Below are the code and all the weights of a small trained network. Each question names an input and a class and asks about switching units off, where a switched-off unit gives its printed mean instead of its output.

import numpy as np


def w(rows, s, z=0):
    codes = np.array(rows[::2]) - 128.0
    scale = np.full(codes.shape[1], s)
    scale[-1] = z or s
    return codes * scale


def norm(h):
    return h / np.sqrt((h * h).mean(-1, keepdims=True) + 1e-5)


def f(y):
    return y / 2 * (1 + np.tanh(0.7978845608 * (y + 0.044715 * y**3)))


def log_softmax(a):
    a = a - a.max(-1, keepdims=True)
    return a - np.log(np.exp(a).sum(-1, keepdims=True))


def net(x, mask):
    res = np.array(x, float).reshape(1, 5) / 4 @ E
    u = 0
    for l in range(4):
        y = f(norm(res) @ A[l][:, :-1].T + A[l][:, -1])
        res = res + np.where(mask[u : u + 3], y, B[l][:, -1]) @ B[l][:, :-1]
        u += 3
    return log_softmax(norm(res)[-1] @ U[:, :-1].T + U[:, -1])


A, B = {}, {}
E = w([
[134,155,93,137,225,131],'x0',
[149,120,204,88,74,89],'x1',
[87,148,249,114,186,135],'x2',
[141,127,164,62,140,114],'x3',
[140,97,136,176,67,192],'x4',
],0.012)
A[0] = w([
[232,110,253,157,96,84,135],'L0N1',
[170,96,29,94,214,23,44],'L0N2',
[150,193,164,198,223,141,2],'L0N3',
],0.0049,0.0039)
B[0] = w([
[81,97,79,81,122,110,252],'L0N1',
[244,241,135,139,134,139,189],'L0N2',
[62,143,94,121,118,165,137],'L0N3',
],0.011,0.0023)
A[1] = w([
[158,123,128,141,95,86,58],'L1N1',
[100,124,128,162,249,167,42],'L1N2',
[150,123,106,168,72,184,3],'L1N3',
],0.012,0.0062)
B[1] = w([
[104,80,153,142,142,143,131],'L1N1',
[2,134,195,133,251,243,254],'L1N2',
[215,124,159,181,34,130,178],'L1N3',
],0.011,0.0045)
A[2] = w([
[118,137,16,82,60,216,138],'L2N1',
[140,81,71,253,16,217,75],'L2N2',
[10,118,138,192,242,146,4],'L2N3',
],0.0064,0.0032)
B[2] = w([
[194,78,214,235,173,103,183],'L2N1',
[154,84,41,222,51,219,254],'L2N2',
[27,84,133,136,119,254,223],'L2N3',
],0.0064,0.0048)
A[3] = w([
[99,138,182,11,46,106,55],'L3N1',
[136,108,224,33,77,103,5],'L3N2',
[142,133,43,128,233,113,113],'L3N3',
],0.011,0.0029)
B[3] = w([
[120,106,187,157,150,82,253],'L3N1',
[127,137,179,132,112,70,252],'L3N2',
[159,184,91,8,109,103,208],'L3N3',
],0.018,0.0053)
U = w([
[203,193,60,49,149,83,5],'0',
[121,84,231,147,130,38,153],'1',
[171,42,69,231,52,160,190],'2',
[52,133,133,114,248,209,172],'3',
],0.017,0.0016)

Each question gives the input, the list of numbers given to net, and the class t.
The units are the neurons (one row each of A and B). Each row of codes is followed by its name. A weight is (code - 128) times the scale printed after its matrix; where a second scale follows, it is the last column's (A, B and U).
mask holds one flag per neuron, layer by layer. A switched-off neuron (its flag False) gives its mean, the last column of its row in B, instead of its output. The means were averaged over made-up inputs and are rounded, as every weight is.
A unit's drop is (log p(t) with every unit on - log p(t) with that unit switched off) / (log p(t) with every unit on - log p(t) with every unit switched off).
The circuit of an input: a set's keep is (log p(t) with only the set's units on - log p(t) with every unit switched off) / (log p(t) with every unit on - log p(t) with every unit switched off). Starting from all 12 units, units are removed one at a time, each time the one whose removal leaves the highest keep (on an exact tie, the one counted first), for as long as the keep stays at least 0.8.
units of the circuit, in order: the units of the circuit, biggest drop first
top k neurons: the k neurons with the biggest drops, biggest first
drop of u: that unit's drop, to one decimal
input [-4,-4,4,4,6], class 2: top 2 neurons => L1N2, L2N2
input [2,-8,-4,4,-5], class 0: units of the circuit, in order => L3N3
input [0,0,0,-8,-5], class 0: top 2 neurons => L0N2, L3N3
input [-8,1,5,-4,6], class 2: units of the circuit, in order => L2N2, L1N2
input [2,5,-4,-1,-1], class 0: top 3 neurons => L1N3, L0N2, L3N1
input [-1,-7,-3,-8,-6], class 0: top 2 neurons => L3N3, L0N2
input [-4,4,3,-1,8], class 2: units of the circuit, in order => L2N2, L1N2
input [-6,-8,3,7,5], class 2: drop of L1N2 => 0.2
input [6,-4,-6,3,3], class 0: drop of L3N3 => 0.4
input [-2,-5,4,-1,7], class 2: drop of L3N3 => 0.0
input [-1,1,6,-7,5], class 2: drop of L1N2 => 0.5
